Below is a small trained network, with its code and all its weights. Each question gives an input and a class and asks what happens when units are switched off, that is, made to give their printed mean instead of their output.

import numpy as np


def w(rows, s, z=0):
    codes = np.array(rows[::2]) - 128.0
    scale = np.full(codes.shape[1], s)
    scale[-1] = z or s
    return codes * scale


def f(y):
    return y / 2 * (1 + np.tanh(0.7978845608 * (y + 0.044715 * y**3)))


def log_softmax(a):
    a = a - a.max(-1, keepdims=True)
    return a - np.log(np.exp(a).sum(-1, keepdims=True))


def net(x, mask):
    res = np.array(x, float).reshape(1, 4) / 4 @ E
    y = f(res @ A[0][:, :-1].T + A[0][:, -1])
    res = res + np.where(mask, y, B[0][:, -1]) @ B[0][:, :-1]
    return log_softmax(res[-1] @ U[:, :-1].T + U[:, -1])


A, B = {}, {}
E = w([
[127,132,130],'x0',
[180,65,11],'x1',
[161,255,86],'x2',
[134,126,129],'x3',
],0.0097)
A[0] = w([
[132,71,153,45],'n1',
[249,130,6,167],'n2',
[165,177,116,36],'n3',
[107,69,143,182],'n4',
[101,174,162,129],'n5',
[159,219,70,3],'n6',
[170,241,98,76],'n7',
[158,46,62,222],'n8',
],0.013,0.004)
B[0] = w([
[38,120,38,154],'n1',
[107,156,199,251],'n2',
[85,15,114,153],'n3',
[2,180,95,183],'n4',
[54,114,208,184],'n5',
[54,57,101,196],'n6',
[61,133,113,225],'n7',
[96,168,202,222],'n8',
],0.0088,0.011)
U = w([
[68,138,166,254],'0',
[67,122,167,234],'1',
[4,28,86,29],'2',
[83,135,254,81],'3',
[165,162,118,186],'4',
[198,54,32,50],'5',
[193,51,68,27],'6',
],0.0097,0.0081)

Each question gives the input, the list of numbers given to net, and the class t.
The units are the neurons (one row each of A and B). Each row of codes is followed by its name. A weight is (code - 128) times the scale printed after its matrix; where a second scale follows, it is the last column's (A, B and U).
mask holds one flag per neuron, in row order. A switched-off neuron (its flag False) gives its mean, the last column of its row in B, instead of its output. The means were averaged over made-up inputs and are rounded, as every weight is.
A unit's drop is (log p(t) with every unit on - log p(t) with that unit switched off) / (log p(t) with every unit on - log p(t) with every unit switched off).
The circuit of an input: a set's keep is (log p(t) with only the set's units on - log p(t) with every unit switched off) / (log p(t) with every unit on - log p(t) with every unit switched off). Starting from all 8 units, units are removed one at a time, each time the one whose removal leaves the highest keep (on an exact tie, the one counted first), for as long as the keep stays at least 0.8.
units of the circuit, in order: the units of the circuit, biggest drop first
most important unit: the unit with the biggest drop
k most important neurons: the k neurons with the biggest drops, biggest first
drop of u: that unit's drop, to one decimal
input [-6,-1,8,6], class 2: 4 most important neurons => n6, n3, n7, n8
input [-4,-7,-7,1], class 2: units of the circuit, in order => n1, n2
input [1,8,-4,-2], class 3: most important unit => n8
input [3,6,0,2], class 3: units of the circuit, in order => n2, n8
input [1,-6,-6,-3], class 2: 2 most important neurons => n2, n8
input [-7,6,-7,1], class 0: 2 most important neurons => n8, n6
input [0,0,7,3], class 2: 4 most important neurons => n6, n3, n7, n8
input [5,6,-3,0], class 3: units of the circuit, in order => n8, n2
input [-3,-2,0,3], class 4: drop of n4 => 0.1
input [-4,-7,8,2], class 2: drop of n3 => 0.2
input [0,-5,-8,0], class 2: drop of n8 => 0.2
